Here is a tiny trained network, its code and every weight. The questions are about switching its units off for an input and a target symbol, where a switched-off unit gives its printed mean instead of its output.

import numpy as np


def w(rows, s, z=0):
    codes = np.array(rows[::2]) - 128.0
    scale = np.full(codes.shape[1], s)
    scale[-1] = z or s
    return codes * scale


def norm(h):
    return h / np.sqrt((h * h).mean(-1, keepdims=True) + 1e-5)


def f(y):
    return np.maximum(y, 0)


def softmax(a):
    e = np.exp(a - a.max(-1, keepdims=True))
    return e / e.sum(-1, keepdims=True)


def log_softmax(a):
    a = a - a.max(-1, keepdims=True)
    return a - np.log(np.exp(a).sum(-1, keepdims=True))


def net(x, mask):
    ids = ['ΓΛΦημξστω'.index(c) for c in x.split()]
    T = len(ids)
    res = E[ids] + P[:T]
    u = 0
    for l in range(2):
        r = norm(res)
        for j in range(2):
            rows = slice(2 * j, 2 * j + 2)
            q, k, v = (r @ M[l][rows].T for M in (Q, K, V))
            z = softmax(np.where(np.tri(T) > 0, q @ k.T / 2**0.5, -1e9)) @ v
            o = O[l][rows]
            res = res + np.where(mask[u + j], z, o[:, -1]) @ o[:, :-1]
        u += 2
        y = f(norm(res) @ A[l][:, :-1].T + A[l][:, -1])
        res = res + np.where(mask[u : u + 4], y, B[l][:, -1]) @ B[l][:, :-1]
        u += 4
    return log_softmax(norm(res)[-1] @ U[:, :-1].T + U[:, -1])


Q, K, V, O, A, B = {}, {}, {}, {}, {}, {}
E = w([
[54,69,149,85,131,132,18,157],'Γ',
[46,64,168,90,135,123,26,143],'Λ',
[32,62,167,94,141,112,80,155],'Φ',
[13,66,140,100,144,136,104,198],'η',
[110,129,45,87,29,101,85,190],'μ',
[158,152,168,249,106,67,163,209],'ξ',
[88,166,187,81,117,16,175,175],'σ',
[227,149,122,66,194,47,106,178],'τ',
[163,159,210,63,173,197,167,220],'ω',
],0.0019)
P = w([
[153,3,160,112,110,84,146,82],'0',
[159,32,154,118,100,108,146,154],'1',
[163,58,147,121,99,119,140,177],'2',
[148,86,147,121,105,115,127,176],'3',
[136,109,145,124,115,114,127,178],'4',
[124,129,142,129,120,106,120,176],'5',
[116,146,143,134,132,112,123,174],'6',
[108,163,148,132,143,118,112,165],'7',
[105,182,146,138,148,114,108,159],'8',
[102,199,144,140,158,117,99,140],'9',
[96,213,145,141,158,122,98,133],'10',
[81,230,146,148,170,120,92,126],'11',
],0.0024)
Q[0] = w([
[38,141,120,130,91,70,48,203],'0.h1',
[62,160,198,152,122,1,103,195],'0.h1',
[55,170,139,119,80,56,33,217],'0.h2',
[158,72,163,123,150,123,142,134],'0.h2',
],0.0079)
K[0] = w([
[127,219,135,146,150,110,123,116],'0.h1',
[152,216,123,129,169,149,121,141],'0.h1',
[122,255,127,109,166,143,101,139],'0.h2',
[158,108,108,99,84,149,138,156],'0.h2',
],0.0082)
V[0] = w([
[169,86,189,160,239,120,1,158],'0.h1',
[116,154,192,227,129,115,161,140],'0.h1',
[222,191,110,65,148,65,123,105],'0.h2',
[155,175,225,169,192,176,190,156],'0.h2',
],0.0029)
O[0] = w([
[231,138,36,93,186,132,244,74,200],'0.h1',
[177,114,153,133,30,173,154,46,187],'0.h1',
[251,46,151,154,190,117,84,210,101],'0.h2',
[144,149,101,55,92,183,123,230,4],'0.h2',
],0.0027,0.0018)
A[0] = w([
[214,172,86,119,33,132,100,140,45],'0.n1',
[56,107,224,169,203,240,125,193,242],'0.n2',
[148,66,47,39,20,148,116,99,91],'0.n3',
[137,45,176,91,154,251,140,119,250],'0.n4',
],0.002,0.0018)
B[0] = w([
[136,41,108,145,151,250,69,145,194],'0.n1',
[214,158,48,56,28,6,124,91,248],'0.n2',
[239,158,209,139,187,140,239,36,223],'0.n3',
[180,151,6,81,50,60,22,89,216],'0.n4',
],0.0019,0.0013)
Q[1] = w([
[142,197,78,87,40,63,96,83],'1.h1',
[23,41,171,140,208,212,142,84],'1.h1',
[203,188,115,254,50,87,197,92],'1.h2',
[84,101,180,147,142,225,126,35],'1.h2',
],0.0058)
K[1] = w([
[113,247,138,143,144,147,136,130],'1.h1',
[124,62,95,130,91,140,124,110],'1.h1',
[175,139,124,150,56,160,128,96],'1.h2',
[89,59,125,113,125,158,122,106],'1.h2',
],0.012)
V[1] = w([
[94,193,232,66,169,73,186,132],'1.h1',
[113,78,100,3,99,134,87,94],'1.h1',
[114,194,126,176,141,124,126,203],'1.h2',
[151,155,149,241,143,144,188,149],'1.h2',
],0.0029)
O[1] = w([
[157,3,215,56,83,160,94,172,174],'1.h1',
[123,222,190,25,173,97,145,83,150],'1.h1',
[147,110,117,109,90,74,185,73,2],'1.h2',
[82,91,137,105,175,62,76,93,76],'1.h2',
],0.0028,0.00086)
A[1] = w([
[103,115,83,93,70,68,93,82,110],'1.n1',
[54,123,81,202,84,146,105,71,127],'1.n2',
[27,232,142,159,157,46,59,169,4],'1.n3',
[92,78,111,254,112,111,136,203,129],'1.n4',
],0.003,0.0026)
B[1] = w([
[146,132,136,188,118,128,168,127,243],'1.n1',
[195,162,126,105,94,131,171,117,214],'1.n2',
[226,154,155,3,113,94,125,127,224],'1.n3',
[104,165,112,89,147,179,108,124,255],'1.n4',
],0.0049,0.0024)
U = w([
[73,119,146,132,170,141,118,106,3],'Γ',
[73,39,220,155,91,135,59,185,71],'Λ',
[175,110,159,107,116,20,167,89,199],'Φ',
[1,136,129,105,150,143,169,118,43],'η',
[123,146,104,232,90,194,160,75,119],'μ',
[71,113,144,135,188,153,94,83,38],'ξ',
[153,67,63,178,238,91,105,195,77],'σ',
[64,107,111,139,195,132,85,74,56],'τ',
[161,179,107,90,106,187,102,210,183],'ω',
],0.0079,0.0051)

Each question gives the input, a string of symbols that net reads in full, and the target symbol t.
The units are the heads (2 rows each of Q, K, V and O) and the neurons (one row each of A and B). Each row of codes is followed by its name. A weight is (code - 128) times the scale printed after its matrix; where a second scale follows, it is the last column's (O, A, B and U).
mask holds one flag per unit, layer by layer, with each layer's heads first. A switched-off unit (its flag False) gives its mean, the last column of its rows in O or B, instead of its output. The means were averaged over made-up inputs and are rounded, as every weight is.
A unit's drop is (log p(t) with every unit on - log p(t) with that unit switched off) / (log p(t) with every unit on - log p(t) with every unit switched off).
The circuit of an input: a set's keep is (log p(t) with only the set's units on - log p(t) with every unit switched off) / (log p(t) with every unit on - log p(t) with every unit switched off). Starting from all 12 units, units are removed one at a time, each time the one whose removal leaves the highest keep (on an exact tie, the one counted first), for as long as the keep stays at least 0.8.
circuit, biggest first: the units of the circuit, biggest drop first
most important unit: the unit with the biggest drop
top k neurons: the k neurons with the biggest drops, biggest first
k most important neurons of layer l: the k neurons of layer l with the biggest drops, biggest first
input μ μ μ ξ ξ ω τ μ μ, target σ: top 3 neurons -> (1.n3; 1.n2; 1.n4)
input ξ ξ μ η ξ σ ξ, target Λ: circuit, biggest first -> (1.h1; 1.n2)
input ξ μ μ μ μ ξ η μ ω μ μ Γ, target Φ: top neuron -> (1.n4)
input μ τ Γ ξ μ ξ Γ Φ, target μ: circuit, biggest first -> (0.h1; 1.n3)
input η η μ Γ Λ μ μ σ μ Φ, target Λ: circuit, biggest first -> (1.h1; 0.n2; 1.n3)
input Λ μ μ μ η η μ η μ μ Λ μ, target Φ: circuit, biggest first -> (1.n3; 1.n4)
input ξ Λ Γ τ μ μ σ, target Λ: circuit, biggest first -> (1.h1; 1.n3)
input μ Φ μ μ ξ μ σ ξ μ Λ, target μ: top 4 neurons -> (1.n3; 1.n1; 0.n3; 0.n2)
input ξ μ Λ, target μ: top 3 neurons -> (1.n3; 1.n1; 0.n4)
input μ Λ σ μ η μ ξ μ τ ξ μ Γ, target μ: top 4 neurons -> (0.n2; 1.n3; 1.n1; 0.n4)
input ξ Λ ξ ξ μ ξ μ μ ξ τ μ η, target σ: top 3 neurons -> (0.n2; 1.n3; 1.n2)
input Γ ξ μ η η ξ μ σ η, target Λ: top 2 neurons -> (1.n3; 1.n2)
input μ μ μ Γ μ σ μ, target Λ: circuit, biggest first -> (1.h1; 1.n3)
input ξ Γ μ ξ Γ μ Γ, target Φ: 2 most important neurons of layer 0 -> (0.n2; 0.n1)
input ξ ξ μ ξ μ Γ τ η Λ, target σ: circuit, biggest first -> (0.h1; 1.n3; 0.h2)
input Γ μ τ μ ξ ξ ξ ω ξ, target ω: circuit, biggest first -> (0.h2)
input μ ξ Γ σ η ξ, target Λ: circuit, biggest first -> (1.h1; 1.n3; 1.n2)
input μ μ Φ Γ μ μ η τ, target σ: circuit, biggest first -> (0.h2; 1.n3; 1.n2)
input ξ ω ξ Γ ξ μ μ η σ η, target Λ: circuit, biggest first -> (1.h1; 0.n2)
input μ μ μ μ μ Γ τ σ μ Φ ξ Γ, target μ: top 2 neurons -> (1.n3; 1.n1)
input μ Φ ξ Φ Λ η ξ Γ μ μ Λ, target Φ: most important unit -> 0.n2
input μ ξ μ μ Λ μ ω Λ σ Λ, target Λ: 3 most important neurons of layer 1 -> (1.n3; 1.n2; 1.n4)
input μ τ σ ξ ξ ξ, target ω: top 3 neurons -> (1.n4; 1.n1; 0.n1)
input μ η ξ η η μ η, target Φ: top 2 neurons -> (0.n2; 1.n4)
input ξ ξ τ ξ, target σ: top 3 neurons -> (1.n3; 1.n2; 0.n2)
input Φ Γ η, target η: top 2 neurons -> (1.n3; 1.n2)
input μ Γ ξ μ μ Γ Γ μ Λ η, target Φ: most important unit -> 1.n4
